[ 50 176 221 125 105 150 110 157 108 124  96 177 126  98  90] -> Q_282
[ 50 176 221 125 105 150 110 157 108 124  96 177 144  99 114] -> Q_530
[108 149 185 101 111 153 119 148 119 105 101 146 142 132 112] -> Q_885
[145 113 123 134 118 129 132 135 121 114 114 120 131 114 102] -> Q_957
[159 111  89 135 134 116 132 119 129 127 137 108 128 130 126] -> Q_575
[ 50 176 221 125 105 150 110 157 108 124  96 177 144  99 130] -> Q_99
[104 126 171 140 102 143 131 153 118 114  99 144 126  98 132] -> Q_739
step -1: [137 108] -> [136 107]
step +1: [176] -> [177]
step +1: [124] -> [125]
step +1: [185 101 111] -> [186 102 112]
step -1: [114] -> [113]

[174 144 155  71 139 119]  Q_608
[ 96 145 101 126 165  95]  Q_440
[ 89  83 110 164 117  99]  Q_678
[117  98 154  53 137  98]  Q_689
[116 225 132 100 114 144]  Q_267
step +1: [ 98 154  53 137] -> [ 99 155  54 138]
step +1: [174 144 155] -> [175 145 156]
step +1: [ 96 145 101] -> [ 97 146 102]
step -1: [117  98 154  53] -> [116  97 153  52]
step +1: [110 164 117] -> [111 165 118]

[157 193  75 162  76  90 184  30 123 113 156  86 160 114 160] : Q_427
[133 154 119 127 117 100 176 125 182 148 129 205 117 114 142] : Q_639
[ 83 128  16 200 137  34  94 118 149 160 132  59 174 147  69] : Q_141
[148 184 115  37 179  69 138 112 183  58 179 115  74 192 150] : Q_996
[180 202  88  65 194 190 187  70  89 129 197 108 102 181 128] : Q_474
[102 104 122  72 174  60  97 115 165 208  76  86 177  98 161] : Q_336
[ 81 104 218 224 131 138  85 130 106 101 117 103 191 147 162] : Q_577
[157 193  75 162  76  90 184  30 123 113 156  86 160  64 114] : Q_583
[ 94 175 154 135 204 104 136 141 160 111 205 176  97 170 123] : Q_873
step +1: [103 191] -> [104 192]
step +1: [133 154 119] -> [134 155 120]
step -1: [118 149] -> [117 148]
step +1: [148] -> [149]
step -1: [133] -> [132]

[ 99 124  42  66 147 116 116  79 149 181  84  35 150 153  71 161 213 167
 151  68  64 102  75  84 203  55  94  83 206 212 172  42 142  69  67 205
  73  62 136 162  33 139  81 182 134  91 173 173 185  62 213 161  80 170
 142  56  93 140 172] -> Q_407
[165 130 120  51  90 177 208 186 117 163  45 136 150  91 102 205  89  68
 188 200  41 171 186 173 108 133 187  77  79  41 183 157 167  85 162 100
 205 218 115 188  46 114 132 117  73 158  85 199 112  48 155  38 105  47
 219 168 180 114 200] -> Q_997
[150 139 116  63 144 190  46 180 144 180  85 150  52 162 174  57  95 105
 139 170  93 222  36  54 196 141 100  71 188  63  90 139 137  75 183 180
 106 202 108 189  34  41 141  60 197 125  42  62 121 170  82 141 155 100
 215 149 106 212 103] -> Q_425
[ 72 120 148 211  56  48 201  44  51 126  42 156 146 105 100  36 191 149
 101 151 141  91  51 120 112 216  54  81 182 180  80 143  94 138 174 122
  85 208  98 205 152 119 214  34 147  47  85 200 147 215 140  51 186  67
  65 112 112 199 167] -> Q_114
[ 81 223 147 120 164 166 186 190 208  42  83  85 116  71 119 189 188 132
 122  85  51 173 199 107 121 184 154  63 189 121  95 181 107 184 201  41
 219 175 111 217  85  92 176 169 205  66 173 175  63 123 147 156  78  86
 105 145  55  41 136] -> Q_444
[148 118  87  45 151 117 185 140 116 132  49 210 119 151 156 182  84 170
 179 214 197 211 217  41  97 155 220 139  59  61 206 206 116 202  56 128
  84 152  34  64 219 208  73 152 189 207 204 197 173 201 169 164 118 132
  94 189 106 162  44] -> Q_520
[188 158 148  58 216 196 132 181 163  88  68  44  93 196  62 108 220 164
 142  85 223 170  47 119 146 173 128 161 165  42  65 149 104 215 144 203
 217  54 123  33 209  90 131 173 221 112 150 188 164  87 107 135 124 128
  74 136  75 171  48] -> Q_986
[188 158 148  58 216 196 132 181 163  88  68  44  93 196  62 108 220 164
 142  85 223 170  47 119 146 173 128 161 165  42  65 149 104 215 119  63
 211 107  63 222 176 152  53 162 122 190  44 142  37  65 181  50 150 208
  80 135 127 188 161] -> Q_35
[211 134  92  44  89 189 202 154 151 203 207  81 209 201 170 135  87 192
 205  35  97  62 198  54  50 184  51 212  85 129  82  62 162 120 167 116
 115 220 123 151  67  56 212  50 137 150  36  41 154 121 143  61 124 136
 186 198 209 172 203] -> Q_231
[148 118  87  45 151 117 185 140 116 132  49 210 119 151 156 182  84 170
 179 214 197 211 217  41  97 155 220 139  59  61 206 206 116 202  56 128
  84 152  34  64 219 208  73 152 189 207 204 197 173 201 169 164 118  83
  46  39  98  62 148] -> Q_88
[146 107 166 147  75 175 181 106 221  38 202  91  52 171  72 188  51 189
  59 176  94 186  85 101 151  98  59 159 212  99  72  99  42 180 129 221
 123  91 105  51 116  69 149 120 167 185 221 120  45 124  78 194 152 149
  89 177 101  58  86] -> Q_332
step +1: [ 90 177 208 186] -> [ 91 178 209 187]
step +1: [205  89] -> [206  90]
step -1: [87] -> [86]
step +1: [188] -> [189]
step -1: [136 186 198 209] -> [135 185 197 208]
step +1: [106] -> [107]
step +1: [63] -> [64]

[140 131  62 150 141 224] : Q_369
[140 131  62 205 141 224] : Q_94
[140 131  62 150 126  31] : Q_443
step +1: [140] -> [141]
step +1: [141] -> [142]
step +1: [62] -> [63]
step +1: [62] -> [63]
step +1: [131] -> [132]
step -1: [140 131  62 150] -> [139 130  61 149]

[117 118 131 105 167 146 135  90 168  62 166 171 183 145 110 142 117 105
 132 123 138 141  71 122 117 184  85 145 143 154 148 155 153 180 135 101
 115 170 190 141 207 115 150 180  86 200 162  89  97 116  98 127 117  59
 155 128 118  60 154] : Q_660
[155 109 117 139 134 113 110  87 139 223 107 165  57  74 155  78 129 167
 124 107 159  94 159 181  78  36 167 172 142 105 127 194 112 105 123 120
 202 173  55 105 141 162 177 103 137 119  94 196 104 110 159 162 161  67
 148 129 183 135 120] : Q_852
[154 104 180 127 164 148 130  94 119 235  80 124  46 111 175  70  93 181
 105 106 157  75 175 165 111  38 174 145 181 115 118 191 122  81 125  91
 209 124  33 110 115 131 132 105 143  99  92 170 115 128 187 172 170 115
 116 146 141 145 116] : Q_358
[117 105 245 101 212 198 158 101 125 128  99  92 128 186 162 110  50 144
  97 115 140  97 122 106 171 149 123 105 210 160 129 161 167 113 135  54
 148  90 108 142 143  68  82 164 116 145 141  80 119 142 163 156 143 145
  94 159  62  96 192] : Q_951
[155 109 117 139 134 113 110  87 139 223 107 165  57  74 155  78 129 167
 124 107 159  94 159 181  78  36 167 172 142 105 127 194 112 105 123 120
 202 173  55 105 141 162 177 103 137 119  94 196 104 110 159 162 161  67
 148 129 183 135  79] : Q_354
[148 126 147 106 115  96 148 166 114 128 175 121  98 159 156 192 175 123
 134 173 160 135 153 106 129 135 194  77 162 166  80 165  86 132 107 131
 154  70 120 134 145 170 109 141 133 132 142 145 129 157 110 133  92 147
 118 114 119 104 145] : Q_710
[158 112 116 138 133 112 113  90 136 223 105 168  60  76 154  78 132 169
 120 108 160  97 159 181  78  37 167 170 144 105 126 196 105 104 123 118
 201 172  57 102 139 161 175 102 139 115  95 196 104 110 161 163 161  69
 149 132 180 133  81] : Q_952
[154 106 170 130 161 143 126  93 121 237  83 129  45 103 176  72  99 182
 106 106 155  81 176 170 110  34 174 149 177 113 120 193 121  83 124  96
 208 133  31 107 116 135 140 103 143 100  94 177 114 126 189 171 171 109
 118 148 147 143 108] : Q_700
[128 107 112 121 111 160 120  57 140 100 116 118 122 133  90 115  70 139
 148  68 144 127  91 137 165 188  60 121 102 144 175 148 148 118 105  75
 112 141  95 110 107 104 169 109  71 148 135 142  93 118 139  82 107 162
 108  88 144 172 108] : Q_676
[131  88 118 121 110 113 132  98 112  90 139  95  79 138 127 152 110 139
 166 102 167 127 103 112 161 164 135  73 129 161 105 180 114 117 113  56
 126  86  93 131 124 105 165 137  88 134 142 159  79 145 124  85  84 187
 102  78 135 159 144] : Q_418
step +1: [176  72] -> [177  73]
step -1: [127] -> [126]
step +1: [160  97 159 181] -> [161  98 160 182]
step -1: [223 105 168] -> [222 104 167]
step +1: [159] -> [160]
step +1: [210 160 129] -> [211 161 130]

[ 93  93 153 192  47  68  42  93] : Q_257
[136 169 114 139  98 161 117  96] : Q_310
[102  45 212  39 106  81 142 208] : Q_974
[ 94 103 101 206 200  64 203 125] : Q_967
[201  48 186  88  33 137 108 120] : Q_14
[102  45 212  39 106  81  73 177] : Q_18
step -1: [102  45] -> [101  44]
step +1: [200] -> [201]
step +1: [201] -> [202]
step +1: [101 206 200] -> [102 207 201]
step -1: [200] -> [199]
step +1: [93] -> [94]

[ 96 125 141 148 150 156 157 142 105  61  34  43  86 140 177 188 179 170
 168 168 157 128  95  77  86 117 145 150 134 112 101 109 119 120 104  89
  95 127 175 210 213 189] : Q_946
[ 97 114 129 139 144 147 149 151 155 158 157 149 133 109  82  56  38  33
  42  64  96 129 158 178 187 188 181 175 169 167 169 168 164 155 138 117
  97  82  76  82  97 116] : Q_284
[ 97 118 135 144 148 149 153 157 158 148 125  93  60  37  34  52  88 129
 163 183 188 182 173 168 168 168 163 149 127 100  82  77  88 110 134 149
 150 137 120 107 101 106] : Q_808
[ 97 116 132 143 146 148 150 154 158 157 148 128  99  68  44  32  39  63
  97 135 165 182 188 185 176 170 167 168 167 162 148 127 104  85  77  82
  99 120 140 151 149 138] : Q_623
[ 97 104 112 119 125 131 136 139 142 144 145 147 147 148 149 150 151 153
 155 156 157 158 159 157 155 151 145 138 129 119 109  96  84  73  61  51
  43  37  34  32  34  39] : Q_695
[ 97 122 139 146 149 153 158 155 137 101  61  36  38  70 118 162 185 187
 177 170 168 168 161 138 108  84  78  94 122 146 151 137 116 103 103 113
 121 117 101  89  94 121] : Q_467
[ 96 118 135 143 146 149 154 157 157 148 125  93  60  37  33  53  88 129
 164 184 188 181 174 168 168 168 164 149 125 101  82  77  88 111 134 150
 150 138 120 106 102 106] : Q_493
[ 96 121 137 145 148 151 156 158 148 122  85  49  32  43  78 124 163 185
 187 178 170 167 168 165 149 123  94  78  82 102 130 148 149 135 116 103
 103 111 121 119 106  93] : Q_595
step -1: [173] -> [172]
step +1: [33] -> [34]
step -1: [82 77] -> [81 76]
step +1: [149] -> [150]
step -1: [32 39] -> [31 38]
step +1: [56 38] -> [57 39]

[170 111 114 126 166 132 101]  Q_604
[ 92  83 123  62 183 114 177]  Q_611
[ 86 123 155 113 104 140 171]  Q_737
[168 129 111 137 165 124 103]  Q_834
[113 164 112 146 119  99 128]  Q_411
[ 69 202  74 151  98  38 123]  Q_31
[103 109 156 111 110 151 159]  Q_466
[ 87  94 125  71 170 113 177]  Q_324
[ 98  82 115  63 187 108 167]  Q_365
step -1: [115] -> [114]
step +1: [124] -> [125]
step -1: [113] -> [112]
step -1: [63] -> [62]
step +1: [137 165 124] -> [138 166 125]
step +1: [111 114 126 166] -> [112 115 127 167]

[138 159 115 103 145 108 117 122 137 117 128 130 159 102 125 133 139 114
 103 141 104 121 114 146 131 151 157 115 147 152 133 160  96 129 130 119] : Q_936
[128 208  57  96 154 112  72  67 144  87 109 157 171 118 100 115 124  78
  68 144  87 101 131 155 169 156 201 111 142 198 176 223  33 109 133 129] : Q_709
[137 155  69 130 121 140  86 121 145 114 129 140 120 149  98 114 130 103
  94 160 103 140 125 151 125 143 157 126 131 128 162 159  36 108 157 122] : Q_663
step -1: [157] -> [156]
step -1: [103] -> [102]
step -1: [160 103 140 125] -> [159 102 139 124]

[127 128 128 128] = Q_279
[123  54 129 128] = Q_898
[118 117 131 126] = Q_322
[110  77 130 128] = Q_119
[121  55 129 127] = Q_27
[119 123 133 125] = Q_59
[123  60 129 127] = Q_948
[110  77 129 128] = Q_704
[120 197 128 128] = Q_505
[ 36 111 130 128] = Q_432
[125  49 129 127] = Q_366
step +1: [55] -> [56]
step +1: [110  77] -> [111  78]
step +1: [127 128] -> [128 129]
step -1: [127 128 128] -> [126 127 127]
step -1: [110  77] -> [109  76]
step -1: [129] -> [128]
step +1: [119 123 133] -> [120 124 134]

[108 120  58 154  18 169 216 167  98 104 184  63 124  52 151  42 161  77
 122 186 166 207 128  63 182  43 139 159 131 113 157 245 165 139 135 190
 175 166  82 118 109 116 168 194 147   9 206  37]  Q_721
[143 139 188 107 222  91  55  93 151 149  77 184 135 194 110 204  96 173
 134  79  99  56 125 182  85 200 112 101 126 139 106  30 100 119 124  76
  93 100 169 135 149 140  93  69 110 235  66 205]  Q_271
[113 120  80 146  53 157 185 157 108 109 170  81 126  73 143  68 157  90
 124 165 148 185 131  89 163  73 140 149 131 116 146 209 154 137 134 170
 160 147  94 119 116 123 155 171 142  46 176  64]  Q_618
step +1: [163  73 140] -> [164  74 141]
step +1: [184 135] -> [185 136]

[121  69 137 190 130 185 157 191  56 141 131 192  82  61 115 179  81  41
 110 154 161 157 110 135  67  80 143  62  67  58 180 194 128 197 115  69
  83  95 169 126  86 125 138] = Q_843
[118  69 137 190 130 185 157 191  56 141 131 192  82  61 115 179  81  41
 110 154 161 157  81 135  67  80 143  71  67  58 180 194 128 197 115  69
  83  95 169 126  86 125 138] = Q_953
[118  69 137 190 130 185 157 191  56 141 131 192  82  61 115 179  81  41
 110 154 161 157  81 135  67  80 143  71  67  58 180 194 128 197 115  69
  83  95 169 126  86  89 141] = Q_557
step -1: [115] -> [114]
step -1: [69] -> [68]
step +1: [89] -> [90]

[245 136 213 121 143 154 117 145 103 139 170 134 148  98 161  62 126  33
 125  77 152 189 137 112 105 152] -> Q_654
[149 119 213 111 130 108 170 140  85 191 163 150 117 130 136 120 185  40
 163  98  91 138 162 179 111 126] -> Q_424
[127 135 213 123 144 159 114 146 105 135 171 131 150  94 165  58 119  32
 123  77 156 194 134 107 104 154] -> Q_912
[133 119 213 118 142 153 126 125 115 133 144 110 146 102 186  84 113  36
 136  82 137 165 131 139 106 150] -> Q_812
step +1: [125 115 133 144] -> [126 116 134 145]
step +1: [140] -> [141]
step +1: [133 119] -> [134 120]
step -1: [105 135 171] -> [104 134 170]
step +1: [107] -> [108]
step +1: [ 32 123] -> [ 33 124]

[ 68 101 101 150 210] = Q_546
[ 67 225 140 229 111] = Q_819
[ 91 153 106 242 127] = Q_478
[ 71 146  87 171 138] = Q_259
[114 164 184 195 170] = Q_450
[ 98 159 130  75 147] = Q_291
step +1: [ 68 101] -> [ 69 102]
step +1: [101 101] -> [102 102]
step +1: [91] -> [92]
step +1: [159 130  75] -> [160 131  76]
step +1: [130] -> [131]
step -1: [ 71 146] -> [ 70 145]
step -1: [91] -> [90]

[ 95  85  55 194 147 216  47]  Q_3
[165  80 241 104  84 174 221]  Q_796
[ 91 165  63 171 193 224  37]  Q_601
[195  65 211 221 201 126 242]  Q_71
[190 199  46 218 207  61 101]  Q_351
[150 121 179 193 212  25 216]  Q_699
[101  99  37 212 174 106  30]  Q_154
step -1: [150] -> [149]
step +1: [212 174 106] -> [213 175 107]
step +1: [179 193] -> [180 194]

[173 121  96 149  90  84 116] -> Q_797
[173 121 141 232  90  84 116] -> Q_109
[173 121 141 149  90  84 116] -> Q_108
[141  86 141 218 119 122 194] -> Q_965
step -1: [141 149  90  84] -> [140 148  89  83]
step +1: [122] -> [123]

